vip: 3.9 -1.8 81.6 2.2 0.3 -0.3 82.6 78.7 83.2 -1.1
Gal: -0.5 0.3 1.7 1.2 57.9 58.0 84.1 84.4 82.4 84.5
Pifoz: -0.4 -1.1 2.2 -1.8 0.3 3.9 78.7 83.2 82.6 81.6
perm: -1.8 -1.1 -0.4 0.3 2.2 3.9 78.7 81.6 82.6 83.2
Pifoz
all Gal: 57.9
5

nuba: 46.1 -8.2 92.0 7.1 -26.3 28.1
nitam: -26.3 -34.8 -8.3 -26.3 7.1 46.1
bisu: 18.7 -1.6 -11.3 14.3 28.7 9.3
kufik: 63.2 43.8 -86.3 -8.0 -38.1 81.5
Papok: 28.6 9.3 -11.3 18.7 14.3 -1.6
Kare: 46.1 -8.2 -34.8 7.1 -26.3 28.1
reto: -35.2 27.6 57.3 -27.4 -26.3 -44.8
perm: -8.2 -26.3 46.1 -34.8 7.1 28.1
Kare
perm: 9.3 28.7 14.3 -11.3 -1.6 18.7
bisu
all nitam: -26.3
1 4
perm: -11.3 14.3 -1.6 18.7 9.3 28.6
Papok
all Kare: -26.3
5
perm: 9.3 14.3 -11.3 28.6 18.7 -1.6
Papok

Fazi: -16.2 22.4 -16.3 -30.6 32.2 -4.2 -30.6
dok: -20.6 33.7 51.9 -37.2 -18.0 -20.2 -12.4
Rosek: 37.1 9.4 71.0 -35.5 -15.4 29.8 16.8
Doni: -30.7 72.4 -81.8 -42.7 -17.1 41.9 -15.1
pur: 35.6 28.6 -25.6 -54.0 15.4 60.6 31.7
Kitu: 37.2 -35.5 -15.4 9.4 16.8 71.0 29.8
zibun: -12.3 -69.3 27.0 39.0 8.8 -76.0 -12.0
tudu: 29.8 -15.4 -35.5 71.1 37.2 9.4 16.8
Gupe: -24.9 -7.1 -41.2 8.4 -87.5 -30.1 -24.2
nalif: 80.9 32.1 70.8 97.3 42.7 17.2 32.1
gozim: -65.1 -18.5 3.5 -56.7 -77.1 0.0 -61.0
all Fazi: -30.6
4 7
perm: 16.8 9.4 37.2 71.1 -35.5 -15.4 29.8
tudu
perm: -30.6 -4.2 32.2 -30.6 -16.3 22.4 -16.2
Fazi
all nalif: 80.9
1
perm: 29.8 9.4 71.0 -35.5 16.8 37.2 -15.4
Kitu
perm: 29.8 71.0 16.8 37.2 -15.4 -35.5 9.4
Kitu

zel: -13.6 -1.0 -6.7 16.1 -23.4 11.8 -14.3 39.7 -18.9 13.5 -10.1 8.9 9.4 11.1 -0.5 6.7 11.8 -16.3 16.9 -16.9 5.6 16.6 35.1 13.5
Voti: -3.0 1.2 37.7 -34.3 1.1 -3.8 9.7 55.2 14.5 29.4 -24.1 24.1 -13.6 -28.0 32.3 -46.8 0.0 -20.1 12.2 30.8 23.3 -14.7 27.4 24.6
nek: 8.9 -44.2 -18.4 -43.2 -58.8 7.0 50.8 21.0 -2.9 33.7 18.0 66.6 -10.6 -17.2 57.9 18.6 38.5 -65.4 -27.5 74.6 15.3 19.0 89.1 -33.3
fanut: -17.8 5.8 5.8 -12.3 4.2 -8.2 1.3 27.3 -10.9 -12.1 -0.7 5.8 13.5 28.7 -7.5 12.0 -15.0 -1.6 2.4 23.9 -1.0 8.2 -1.2 -8.9
nune: -12.3 1.2 12.0 4.2 -1.6 -9.8 -10.9 -0.7 -8.2 13.5 -12.1 5.8 -7.5 2.4 -15.0 0.8 -17.8 -1.2 23.9 -1.0 -8.9 28.7 8.2 27.3
perm: 27.3 8.2 28.7 -8.9 -1.0 23.9 -1.2 -17.8 0.8 -15.0 2.4 -7.5 5.8 -12.1 13.5 -8.2 -0.7 -10.9 -9.8 -1.6 4.2 12.0 1.2 -12.3
nune
all fanut: 5.8
2 3 12

bivit: -28.3 14.2 18.0 27.5 -31.9 2.5 31.1 12.2 -14.3 25.2 -2.2 -57.7 -14.2 -55.4 6.8 -35.7 -16.8 -26.9 80.9 -20.3
vover: -26.2 6.5 26.1 14.3 -74.0 8.9 -50.7 -3.0 50.0 12.0 -25.4 -43.8 -30.5 5.1 40.4 4.0 33.0 -15.1 -14.8 -36.5
Govo: 56.9 -23.2 1.7 16.7 -1.7 -29.5 -45.1 20.6 18.7 -7.4 -4.5 57.6 3.0 71.2 33.8 21.4 23.6 -9.4 -47.0 -16.1
Gasi: -15.1 4.0 33.0 5.1 34.4 12.0 -14.8 40.4 26.1 26.1 -25.4 -36.5 8.9 26.1 -43.8 -3.1 14.3 -50.7 50.0 6.5
fesed: -26.1 9.2 13.2 41.3 4.6 3.1 27.4 19.4 -40.0 37.2 8.0 -29.9 9.6 41.3 -13.7 -39.1 -26.3 -33.6 81.9 -24.1
perm: -74.0 -50.7 -43.8 -36.5 -30.5 -26.2 -25.4 -15.1 -14.8 -3.0 4.0 5.1 6.5 8.9 12.0 14.3 26.1 33.0 40.4 50.0
vover
all fesed: -26.1
1
perm: 6.8 2.5 -26.9 -14.3 25.2 -35.7 -31.9 -16.8 14.2 -57.7 27.5 -14.2 80.9 31.1 -2.2 12.2 -55.4 18.0 -28.3 -20.3
bivit
perm: -40.0 -39.1 -33.6 -29.9 -26.3 -26.1 -24.1 -13.7 3.1 4.6 8.0 9.2 9.6 13.2 19.4 27.4 37.2 41.3 41.3 81.9
fesed
all Gasi: 26.1
9 10 14

dupuv: 4.5 -28.5 -81.2 59.0
fel: -29.4 -29.5 -29.3 -29.4
soz: -29.4 -4.6 -29.4 -29.4
zuza: -15.3 -45.4 -80.3 41.6
all soz: -29.4
1 3 4
perm: 41.6 -15.3 -45.4 -80.3
zuza
all fel: -29.4
1 4
perm: -29.5 -29.4 -29.4 -29.3
fel
all dupuv: -28.5
2

duk: -24.2 -76.2 43.5 17.5
pelu: 43.5 -76.2 -24.2 17.5
mibop: -24.2 -76.2 17.4 43.5
all mibop: -76.2
2
perm: -76.2 -24.2 17.4 43.5
mibop
perm: 43.5 -24.2 -76.2 17.4
mibop
perm: 17.4 43.5 -24.2 -76.2
mibop

koru: 19.7 -3.4 -35.3 -15.3 -8.5 2.7 -8.9 40.9 4.5 5.9 -2.5 1.0 -1.7 -3.0 23.1 -7.9 -0.2 20.1 33.7 13.9 -15.7 -20.1 -17.9 28.4 2.3 -60.8 0.7 22.1 3.8 -13.4
gog: -40.5 31.0 -14.0 -7.3 14.4 5.0 -19.8 9.8 7.4 81.3 -1.6 11.7 15.4 11.7 45.4 -16.8 -5.0 -21.0 -8.5 -59.3 5.6 -20.0 13.5 -7.1 -2.0 11.7 18.6 -2.6 -4.9 -20.0
lila: -9.2 -3.0 -8.4 -18.7 35.2 -27.2 -8.6 14.8 -29.3 19.7 -7.3 26.2 -3.4 12.7 -0.4 -0.1 -3.6 21.3 -23.6 11.6 -25.1 45.3 7.8 -3.3 -14.0 -16.7 7.4 7.1 -5.3 -36.2
diba: -40.5 31.0 -14.0 -7.3 14.4 9.8 -19.8 9.8 7.4 81.3 -1.6 8.4 15.4 11.7 45.4 -16.8 -5.0 -21.0 -8.5 45.4 9.8 -20.0 13.5 -7.1 -2.0 38.6 18.6 -2.6 -4.9 -22.3
perm: -18.7 35.2 -27.2 -8.6 14.8 -29.3 19.7 -7.3 26.2 -3.4 12.7 -0.4 -0.1 -3.6 21.3 -23.6 11.6 -25.1 45.3 7.8 -3.3 -14.0 -16.7 7.4 7.1 -5.3 -36.2 -9.2 -3.0 -8.4
lila
all gog: -20.0
22 30
all diba: 45.4
15 20

Rana: 11.2 11.2 11.2 -13.4
fip: 11.2 -8.1 4.3 -0.3
labas: 11.3 -3.1 54.7 62.5
Duzin: 54.6 -3.1 54.8 62.5
fuvek: 21.8 -49.7 7.1 -0.2
perm: 62.5 11.3 -3.1 54.7
labas
perm: 62.5 54.8 -3.1 54.6
Duzin
all fip: -0.3
4
perm: -0.3 11.2 -8.1 4.3
fip
perm: -3.1 54.6 54.8 62.5
Duzin
all Rana: 11.2
1 2 3

notir: 16.9 6.3 -21.9 9.1 -0.6
ruta: -79.9 6.6 -2.6 76.5 -39.5
San: -60.6 -0.7 39.4 49.3 -4.0
zigel: 53.0 -13.8 -33.5 14.8 14.5
Maf: 39.0 3.6 -34.2 20.1 11.2
dile: -1.3 -19.2 56.1 35.5 -15.3
femu: -1.3 -19.2 56.1 -24.6 28.7
ges: 6.7 -39.5 -2.6 -79.9 76.5
Vuke: 20.6 9.4 -21.5 49.4 36.2
zupig: 58.6 -33.3 -32.9 -25.3 16.9
perm: -4.0 -60.6 -0.7 39.4 49.3
San
perm: -39.5 6.6 -79.9 -2.6 76.5
ruta
all dile: 35.5
4
perm: -39.5 76.5 -2.6 6.6 -79.9
ruta

dabok: -12.1 -1.0 -8.0 -36.2 -6.7 -7.7 14.3 6.9 1.3 -3.1 -25.4 -5.2 -0.7 -26.7 14.4
Rup: 9.9 -12.3 -9.2 5.7 34.5 3.6 4.6 -36.2 -1.4 -5.7 -25.7 6.1 -6.7 -1.7 -22.0
Palo: -8.0 -25.5 14.3 -5.2 1.3 -6.7 -12.1 -36.2 14.4 -0.7 -25.4 -3.0 6.9 -26.7 -7.7
tes: -8.0 -1.0 14.3 -5.2 1.3 -6.7 -12.1 -26.0 14.4 -0.7 -23.8 31.2 -8.8 -19.8 -6.1
dapo: -13.8 -9.3 3.8 13.8 -16.6 -2.1 -9.3 -16.6 -16.6 -9.3 -35.9 -9.3 -9.3 -16.6 -16.6
perm: -7.7 -26.7 6.9 -3.0 -25.4 -0.7 14.4 -36.2 -12.1 -6.7 1.3 -5.2 14.3 -25.5 -8.0
Palo
all dapo: -9.3
2 7 10 12 13
all Palo: -25.4
11
all dapo: -16.6
5 8 9 14 15
all Palo: -3.0
12

